Here is a tiny trained network, its code and every weight. The questions are about switching its units off for an input and a class, where a switched-off unit gives its printed mean instead of its output.

import numpy as np


def w(rows, s, z=0):
    codes = np.array(rows[::2]) - 128.0
    scale = np.full(codes.shape[1], s)
    scale[-1] = z or s
    return codes * scale


def f(y):
    return y / 2 * (1 + np.tanh(0.7978845608 * (y + 0.044715 * y**3)))


def log_softmax(a):
    a = a - a.max(-1, keepdims=True)
    return a - np.log(np.exp(a).sum(-1, keepdims=True))


def net(x, mask):
    res = np.array(x, float).reshape(1, 4) / 4 @ E
    y = f(res @ A[0][:, :-1].T + A[0][:, -1])
    res = res + np.where(mask, y, B[0][:, -1]) @ B[0][:, :-1]
    return log_softmax(res[-1] @ U[:, :-1].T + U[:, -1])


A, B = {}, {}
E = w([
[144,207,213,175,57,40,147,79,117],'x0',
[68,188,49,117,96,146,129,153,44],'x1',
[75,196,223,32,255,88,108,22,153],'x2',
[140,167,122,53,51,100,52,151,201],'x3',
],0.0095)
A[0] = w([
[141,142,182,230,139,146,160,119,80,86],'neuron 1',
[126,107,184,185,196,81,219,146,34,88],'neuron 2',
[80,223,129,151,64,135,186,172,56,96],'neuron 3',
[86,101,53,85,133,78,96,148,15,101],'neuron 4',
[164,21,139,123,188,135,131,194,229,78],'neuron 5',
[102,121,143,175,86,152,154,189,145,2],'neuron 6',
[165,43,82,208,38,140,198,232,109,127],'neuron 7',
[132,43,133,232,134,132,207,112,64,121],'neuron 8',
[185,94,137,152,62,81,218,187,114,55],'neuron 9',
[140,151,169,63,20,128,78,197,209,43],'neuron 10',
[208,98,221,205,132,51,162,140,189,96],'neuron 11',
[136,169,194,216,57,30,212,75,90,127],'neuron 12',
[110,72,118,187,152,94,171,98,98,15],'neuron 13',
[133,180,160,198,64,2,85,166,149,81],'neuron 14',
],0.008,0.005)
B[0] = w([
[141,151,128,91,92,232,39,129,172,165],'neuron 1',
[213,74,184,50,75,150,101,112,153,185],'neuron 2',
[164,184,143,211,118,75,145,181,78,176],'neuron 3',
[118,220,99,202,80,139,120,148,84,169],'neuron 4',
[120,201,71,218,106,56,163,216,100,188],'neuron 5',
[112,144,120,60,199,121,163,100,87,142],'neuron 6',
[80,76,196,90,207,69,186,44,170,251],'neuron 7',
[152,90,113,115,30,166,78,123,138,197],'neuron 8',
[101,105,223,62,186,64,195,123,75,174],'neuron 9',
[255,86,158,113,78,188,72,71,114,193],'neuron 10',
[52,176,134,152,67,61,195,234,40,204],'neuron 11',
[40,115,40,210,165,154,155,119,206,224],'neuron 12',
[160,191,156,103,82,214,42,97,26,145],'neuron 13',
[113,100,102,157,112,196,98,119,205,193],'neuron 14',
],0.0087,0.013)
U = w([
[56,137,215,30,249,60,177,9,163,35],'0',
[223,31,143,80,46,227,77,117,156,35],'1',
[64,60,36,171,175,177,160,201,193,250],'2',
[99,199,141,174,69,48,189,255,25,2],'3',
],0.0092,0.005)

Each question gives the input, the list of numbers given to net, and the class t.
The units are the neurons (one row each of A and B). Each row of codes is followed by its name. A weight is (code - 128) times the scale printed after its matrix; where a second scale follows, it is the last column's (A, B and U).
mask holds one flag per neuron, in row order. A switched-off neuron (its flag False) gives its mean, the last column of its row in B, instead of its output. The means were averaged over made-up inputs and are rounded, as every weight is.
A unit's drop is (log p(t) with every unit on - log p(t) with that unit switched off) / (log p(t) with every unit on - log p(t) with every unit switched off).
The circuit of an input: a set's keep is (log p(t) with only the set's units on - log p(t) with every unit switched off) / (log p(t) with every unit on - log p(t) with every unit switched off). Starting from the 12 units with the biggest drops (on a tie, the unit counted first), units are removed one at a time, each time the one whose removal leaves the highest keep (on an exact tie, the one counted first), for as long as the keep stays at least 0.8.
units of the circuit, in order: the units of the circuit, biggest drop first
unit that matters most: the unit with the biggest drop
k most important neurons: the k neurons with the biggest drops, biggest first
drop of u: that unit's drop, to one decimal
input [5,-7,5,4], class 3: unit that matters most -> neuron 11
input [1,5,-5,-2], class 0: 4 most important neurons -> (neuron 7; neuron 11; neuron 5; neuron 9)
input [8,-6,-2,-5], class 2: 4 most important neurons -> (neuron 12; neuron 11; neuron 14; neuron 1)
input [-2,7,3,1], class 3: 2 most important neurons -> (neuron 7; neuron 12)
input [-4,-6,1,-4], class 3: units of the circuit, in order -> (neuron 5; neuron 12)
input [-8,-8,2,-8], class 1: 3 most important neurons -> (neuron 2; neuron 8; neuron 12)
input [6,-5,5,8], class 1: 2 most important neurons -> (neuron 10; neuron 7)
input [-7,-6,5,-7], class 1: units of the circuit, in order -> (neuron 2; neuron 7)
input [-5,7,-3,-3], class 3: 2 most important neurons -> (neuron 4; neuron 12)
input [6,-1,0,5], class 2: 2 most important neurons -> (neuron 12; neuron 2)
input [5,4,-5,4], class 0: 2 most important neurons -> (neuron 7; neuron 9)
input [-3,5,-3,-6], class 1: 2 most important neurons -> (neuron 8; neuron 11)
input [7,-7,-2,6], class 2: 4 most important neurons -> (neuron 14; neuron 12; neuron 11; neuron 3)
input [-7,-2,-4,-7], class 1: 2 most important neurons -> (neuron 8; neuron 12)
input [6,1,3,-5], class 2: 2 most important neurons -> (neuron 12; neuron 10)
input [6,3,-4,-6], class 1: units of the circuit, in order -> (neuron 2)
input [0,6,-6,7], class 1: 2 most important neurons -> (neuron 10; neuron 11)
input [3,-1,-4,1], class 0: units of the circuit, in order -> (neuron 7; neuron 9)
input [-8,1,6,-1], class 2: 2 most important neurons -> (neuron 7; neuron 9)
input [-3,-7,-6,1], class 3: units of the circuit, in order -> (neuron 5)
input [-5,5,-1,-6], class 1: drop of neuron 12 -> 0.2
input [-4,5,1,4], class 3: drop of neuron 4 -> 0.9
input [7,3,-4,3], class 2: drop of neuron 14 -> 0.4
input [8,4,6,-7], class 2: drop of neuron 12 -> 1.1
